Here is a tiny trained network, its code and every weight. The questions are about switching its units off for an input and a target symbol, where a switched-off unit gives its printed mean instead of its output.

import numpy as np


def w(rows, s, z=0):
    codes = np.array(rows[::2]) - 128.0
    scale = np.full(codes.shape[1], s)
    scale[-1] = z or s
    return codes * scale


def f(y):
    return y / 2 * (1 + np.tanh(0.7978845608 * (y + 0.044715 * y**3)))


def softmax(a):
    e = np.exp(a - a.max(-1, keepdims=True))
    return e / e.sum(-1, keepdims=True)


def log_softmax(a):
    a = a - a.max(-1, keepdims=True)
    return a - np.log(np.exp(a).sum(-1, keepdims=True))


def net(x, mask):
    ids = ['ΔΞΦΨΩβγζηθπστ'.index(c) for c in x.split()]
    T = len(ids)
    res = E[ids] + P[:T]
    r = res
    for j in range(2):
        rows = slice(4 * j, 4 * j + 4)
        q, k, v = (r @ M[0][rows].T for M in (Q, K, V))
        z = softmax(np.where(np.tri(T) > 0, q @ k.T / 4**0.5, -1e9)) @ v
        o = O[0][rows]
        res = res + np.where(mask[j], z, o[:, -1]) @ o[:, :-1]
    y = f(res @ A[0][:, :-1].T + A[0][:, -1])
    res = res + np.where(mask[2:26], y, B[0][:, -1]) @ B[0][:, :-1]
    return log_softmax(res[-1] @ U[:, :-1].T + U[:, -1])


Q, K, V, O, A, B = {}, {}, {}, {}, {}, {}
E = w([
[121,101,111],'Δ',
[188,70,127],'Ξ',
[126,96,106],'Φ',
[74,174,168],'Ψ',
[116,101,113],'Ω',
[197,119,181],'β',
[113,91,111],'γ',
[126,101,192],'ζ',
[122,166,22],'η',
[243,138,86],'θ',
[225,166,140],'π',
[154,244,197],'σ',
[116,253,101],'τ',
],0.023)
P = w([
[128,113,253],'0',
[122,130,237],'1',
[139,121,219],'2',
[130,129,197],'3',
[138,127,184],'4',
[129,134,169],'5',
[149,95,143],'6',
[135,107,173],'7',
[148,96,171],'8',
[131,81,172],'9',
],0.0022)
Q[0] = w([
[132,141,140],'head 1',
[208,119,222],'head 1',
[150,59,120],'head 1',
[197,74,90],'head 1',
[107,167,105],'head 2',
[166,251,186],'head 2',
[79,132,80],'head 2',
[135,31,242],'head 2',
],0.013)
K[0] = w([
[110,136,174],'head 1',
[165,86,197],'head 1',
[214,189,111],'head 1',
[184,168,139],'head 1',
[123,166,92],'head 2',
[139,248,173],'head 2',
[61,151,117],'head 2',
[114,79,187],'head 2',
],0.015)
V[0] = w([
[119,87,120],'head 1',
[179,93,174],'head 1',
[102,112,127],'head 1',
[69,168,181],'head 1',
[80,108,113],'head 2',
[157,184,155],'head 2',
[136,83,6],'head 2',
[90,182,133],'head 2',
],0.012)
O[0] = w([
[159,1,84,93],'head 1',
[53,142,115,210],'head 1',
[131,54,98,91],'head 1',
[115,138,44,124],'head 1',
[91,104,189,67],'head 2',
[179,190,203,202],'head 2',
[133,97,75,2],'head 2',
[106,214,108,128],'head 2',
],0.0059,0.0056)
A[0] = w([
[105,114,141,98],'neuron 1',
[186,51,208,240],'neuron 2',
[198,153,83,1],'neuron 3',
[110,96,113,111],'neuron 4',
[97,128,159,80],'neuron 5',
[186,139,185,114],'neuron 6',
[133,185,109,116],'neuron 7',
[137,124,137,126],'neuron 8',
[99,113,138,95],'neuron 9',
[21,90,212,107],'neuron 10',
[94,203,137,129],'neuron 11',
[121,140,120,82],'neuron 12',
[112,168,124,156],'neuron 13',
[180,111,113,71],'neuron 14',
[82,161,172,58],'neuron 15',
[87,105,123,112],'neuron 16',
[120,112,29,114],'neuron 17',
[154,111,156,172],'neuron 18',
[5,140,154,215],'neuron 19',
[54,82,103,129],'neuron 20',
[70,81,132,102],'neuron 21',
[93,115,128,113],'neuron 22',
[70,122,48,127],'neuron 23',
[123,128,119,140],'neuron 24',
],0.015,0.0085)
B[0] = w([
[145,99,173,126],'neuron 1',
[179,131,90,251],'neuron 2',
[146,57,254,145],'neuron 3',
[66,73,222,138],'neuron 4',
[147,70,165,133],'neuron 5',
[32,184,146,218],'neuron 6',
[93,79,118,184],'neuron 7',
[122,124,121,132],'neuron 8',
[146,83,184,126],'neuron 9',
[169,117,115,180],'neuron 10',
[111,57,75,217],'neuron 11',
[122,127,139,121],'neuron 12',
[122,118,78,176],'neuron 13',
[102,118,170,130],'neuron 14',
[172,41,174,174],'neuron 15',
[141,114,194,136],'neuron 16',
[93,29,152,164],'neuron 17',
[123,151,92,170],'neuron 18',
[151,197,169,207],'neuron 19',
[80,198,221,163],'neuron 20',
[155,164,161,150],'neuron 21',
[169,123,180,130],'neuron 22',
[65,154,190,162],'neuron 23',
[138,120,84,130],'neuron 24',
],0.0074,0.013)
U = w([
[128,135,138,97],'Δ',
[121,137,128,138],'Ξ',
[176,109,92,255],'Φ',
[130,134,137,69],'Ψ',
[122,148,133,123],'Ω',
[119,101,204,106],'β',
[137,252,113,152],'γ',
[218,152,186,58],'ζ',
[93,63,124,122],'η',
[90,163,72,249],'θ',
[46,187,146,74],'π',
[121,134,156,119],'σ',
[124,139,126,66],'τ',
],0.013,0.0073)

Each question gives the input, a string of symbols that net reads in full, and the target symbol t.
The units are the heads (4 rows each of Q, K, V and O) and the neurons (one row each of A and B). Each row of codes is followed by its name. A weight is (code - 128) times the scale printed after its matrix; where a second scale follows, it is the last column's (O, A, B and U).
mask holds one flag per unit, heads first, then neurons. A switched-off unit (its flag False) gives its mean, the last column of its rows in O or B, instead of its output. The means were averaged over made-up inputs and are rounded, as every weight is.
A unit's drop is (log p(t) with every unit on - log p(t) with that unit switched off) / (log p(t) with every unit on - log p(t) with every unit switched off).
The circuit of an input: a set's keep is (log p(t) with only the set's units on - log p(t) with every unit switched off) / (log p(t) with every unit on - log p(t) with every unit switched off). Starting from the 12 units with the biggest drops (on a tie, the unit counted first), units are removed one at a time, each time the one whose removal leaves the highest keep (on an exact tie, the one counted first), for as long as the keep stays at least 0.8.
circuit, biggest first: the units of the circuit, biggest drop first
unit that matters most: the unit with the biggest drop
k most important neurons: the k neurons with the biggest drops, biggest first
heads that matter: for each layer, one digit per head in row order, 1 if its drop is at least 0.15 and else 0, layers parted by /
drop of u: that unit's drop, to one decimal
input Ξ η γ Ξ, target Φ: heads that matter	01
input η σ β π, target π: heads that matter	01
input ζ η η Φ, target Φ: circuit, biggest first	head 1; neuron 6; head 2; neuron 2
input θ τ Ψ, target θ: 2 most important neurons	neuron 11; neuron 13
input Ψ γ γ σ γ Φ, target π: unit that matters most	head 2
input Ξ γ γ γ Φ, target β: heads that matter	11
input γ θ γ ζ γ β, target γ: heads that matter	00
input π β Ω, target γ: heads that matter	10
input η η ζ η γ, target Φ: 2 most important neurons	neuron 6; neuron 2
input β η Ψ τ, target θ: circuit, biggest first	neuron 11; neuron 13
input γ Ψ Ψ σ, target π: 2 most important neurons	neuron 6; neuron 2
input ζ Ψ γ π β γ σ γ, target π: 4 most important neurons	neuron 20; neuron 15; neuron 2; neuron 23
input Ξ β Ψ β η, target η: drop of head 2	0.4
input σ τ σ Ω γ, target π: drop of neuron 15	0.2
input Ψ ζ Ξ, target Φ: drop of head 2	0.3
input β ζ Δ β Ω γ γ Ω, target β: drop of neuron 11	0.0
